Here is a tiny trained network, its code and every weight. The questions are about switching its units off for an input and a class, where a switched-off unit gives its printed mean instead of its output.

import numpy as np


def w(rows, s, z=0):
    codes = np.array(rows[::2]) - 128.0
    scale = np.full(codes.shape[1], s)
    scale[-1] = z or s
    return codes * scale


def f(y):
    return y / 2 * (1 + np.tanh(0.7978845608 * (y + 0.044715 * y**3)))


def log_softmax(a):
    a = a - a.max(-1, keepdims=True)
    return a - np.log(np.exp(a).sum(-1, keepdims=True))


def net(x, mask):
    res = np.array(x, float).reshape(1, 8) / 4 @ E
    y = f(res @ A[0][:, :-1].T + A[0][:, -1])
    res = res + np.where(mask, y, B[0][:, -1]) @ B[0][:, :-1]
    return log_softmax(res[-1] @ U[:, :-1].T + U[:, -1])


A, B = {}, {}
E = w([
[127,130,128,128,128,129,128,127],'x0',
[130,128,129,128,128,129,129,128],'x1',
[129,129,130,127,128,130,128,128],'x2',
[124,137,144,149,105,113,5,145],'x3',
[129,127,129,128,129,127,128,127],'x4',
[128,130,129,128,128,129,129,128],'x5',
[126,141,125,152,227,187,112,182],'x6',
[124,152,131,242,84,135,162,180],'x7',
],0.016)
A[0] = w([
[145,122,132,115,159,121,142,123,80],'neuron 0',
[120,138,131,187,59,123,156,149,88],'neuron 1',
[123,119,118,197,105,147,254,151,90],'neuron 2',
[132,151,132,189,156,139,140,162,30],'neuron 3',
[127,130,138,182,77,143,88,150,59],'neuron 4',
[111,142,122,97,93,146,170,132,134],'neuron 5',
[121,134,146,84,98,121,139,128,254],'neuron 6',
[120,148,127,147,245,169,112,179,162],'neuron 7',
[145,137,114,134,121,122,115,117,102],'neuron 8',
[142,99,136,121,118,131,118,74,130],'neuron 9',
[128,136,152,122,131,138,160,124,163],'neuron 10',
[123,132,127,154,190,162,65,155,51],'neuron 11',
[125,115,140,119,232,143,112,154,67],'neuron 12',
[108,132,134,156,143,143,134,131,81],'neuron 13',
[119,119,124,148,115,115,73,175,75],'neuron 14',
[131,98,140,171,141,135,128,186,61],'neuron 15',
[120,143,131,92,111,141,80,131,122],'neuron 16',
[121,130,134,75,130,144,48,117,71],'neuron 17',
[109,145,109,113,110,115,28,143,133],'neuron 18',
[119,142,121,186,107,124,44,122,68],'neuron 19',
[112,104,107,34,152,142,206,134,190],'neuron 20',
[118,130,123,201,211,170,121,155,33],'neuron 21',
[115,130,134,166,109,132,128,153,134],'neuron 22',
[133,133,113,132,183,130,164,141,71],'neuron 23',
],0.02,0.0088)
B[0] = w([
[119,121,122,149,107,160,122,128,145],'neuron 0',
[158,128,122,233,154,115,76,174,196],'neuron 1',
[108,126,85,102,208,69,178,187,242],'neuron 2',
[87,115,133,61,96,126,183,67,170],'neuron 3',
[139,127,150,178,75,137,99,58,173],'neuron 4',
[171,125,174,98,183,124,109,164,167],'neuron 5',
[121,117,182,68,164,77,124,61,186],'neuron 6',
[126,135,60,134,151,254,116,130,254],'neuron 7',
[102,145,133,136,117,137,126,126,131],'neuron 8',
[96,148,104,76,100,141,171,101,162],'neuron 9',
[136,129,142,153,164,150,161,121,158],'neuron 10',
[196,122,221,87,218,105,75,186,200],'neuron 11',
[146,127,122,241,122,144,66,200,213],'neuron 12',
[125,145,120,99,124,128,148,101,143],'neuron 13',
[153,130,184,123,106,154,107,143,170],'neuron 14',
[147,129,160,85,99,146,166,129,162],'neuron 15',
[117,113,70,77,99,121,134,143,172],'neuron 16',
[99,131,101,101,196,89,131,185,203],'neuron 17',
[74,141,86,81,109,85,145,177,214],'neuron 18',
[150,119,174,145,53,148,87,94,191],'neuron 19',
[173,130,195,167,56,185,94,45,239],'neuron 20',
[96,124,144,15,103,149,200,66,204],'neuron 21',
[150,139,156,145,93,131,173,123,163],'neuron 22',
[83,133,75,173,68,156,144,102,169],'neuron 23',
],0.038,0.026)
U = w([
[164,118,204,88,90,170,131,49,253],'0',
[115,130,89,221,205,10,196,134,145],'1',
[155,134,72,236,147,216,48,48,56],'2',
[68,131,43,109,186,158,242,108,102],'3',
[17,130,80,77,95,5,132,141,140],'4',
[141,137,163,254,24,28,90,87,74],'5',
[91,123,48,106,181,157,28,214,69],'6',
],0.0064,0.0053)

Each question gives the input, the list of numbers given to net, and the class t.
The units are the neurons (one row each of A and B). Each row of codes is followed by its name. A weight is (code - 128) times the scale printed after its matrix; where a second scale follows, it is the last column's (A, B and U).
mask holds one flag per neuron, in row order. A switched-off neuron (its flag False) gives its mean, the last column of its row in B, instead of its output. The means were averaged over made-up inputs and are rounded, as every weight is.
A unit's drop is (log p(t) with every unit on - log p(t) with that unit switched off) / (log p(t) with every unit on - log p(t) with every unit switched off).
The circuit of an input: a set's keep is (log p(t) with only the set's units on - log p(t) with every unit switched off) / (log p(t) with every unit on - log p(t) with every unit switched off). Starting from the 12 units with the biggest drops (on a tie, the unit counted first), units are removed one at a time, each time the one whose removal leaves the highest keep (on an exact tie, the one counted first), for as long as the keep stays at least 0.8.
units of the circuit, in order: the units of the circuit, biggest drop first
most important unit: the unit with the biggest drop
k most important neurons: the k neurons with the biggest drops, biggest first
drop when u is switched off: that unit's drop, to one decimal
input [0,4,-6,1,-1,-2,-7,4], class 5: most important neuron => (neuron 7)
input [-5,2,6,-4,8,0,-1,1], class 1: units of the circuit, in order => (neuron 7; neuron 2)
input [-6,-8,5,-7,8,-5,-3,1], class 1: units of the circuit, in order => (neuron 2; neuron 7)
input [-5,8,-5,-4,-6,-2,1,6], class 3: 2 most important neurons => (neuron 3; neuron 12)
input [3,-2,4,0,-3,-3,-7,1], class 1: 3 most important neurons => (neuron 20; neuron 7; neuron 19)
input [7,3,-3,1,-2,2,0,-1], class 4: 3 most important neurons => (neuron 7; neuron 20; neuron 12)
input [-8,-3,-5,-7,6,-8,3,1], class 3: 2 most important neurons => (neuron 2; neuron 1)
input [-1,1,2,1,-7,6,-1,8], class 5: 2 most important neurons => (neuron 4; neuron 1)
input [8,0,-2,1,-6,-2,-3,-2], class 4: 2 most important neurons => (neuron 7; neuron 20)
input [2,-2,3,-7,8,-2,5,1], class 3: 2 most important neurons => (neuron 2; neuron 21)
input [-4,-6,1,-6,-8,6,1,1], class 3: 2 most important neurons => (neuron 2; neuron 12)
input [3,-2,7,-5,3,-8,1,0], class 2: 3 most important neurons => (neuron 20; neuron 21; neuron 18)
input [-3,8,5,0,2,6,5,-3], class 2: 2 most important neurons => (neuron 2; neuron 18)
input [8,-8,-6,1,-3,0,-6,5], class 5: units of the circuit, in order => (neuron 7)
input [-1,-2,2,1,-4,-6,-3,-1], class 4: 2 most important neurons => (neuron 20; neuron 7)
input [8,-6,-7,-1,1,3,-2,1], class 1: 2 most important neurons => (neuron 7; neuron 20)
input [1,-4,-8,8,3,-5,0,-8], class 4: 2 most important neurons => (neuron 18; neuron 7)
input [4,1,0,3,6,7,5,2], class 0: drop when neuron 4 is switched off => 0.0
input [-4,2,1,0,3,5,5,6], class 3: drop when neuron 2 is switched off => 1.6
input [-2,-4,0,1,3,-5,-7,8], class 5: most important unit => neuron 4
input [-4,6,5,3,-5,3,-6,2], class 5: drop when neuron 7 is switched off => 0.2
input [4,3,-1,6,-6,-3,1,7], class 0: drop when neuron 12 is switched off => 1.0
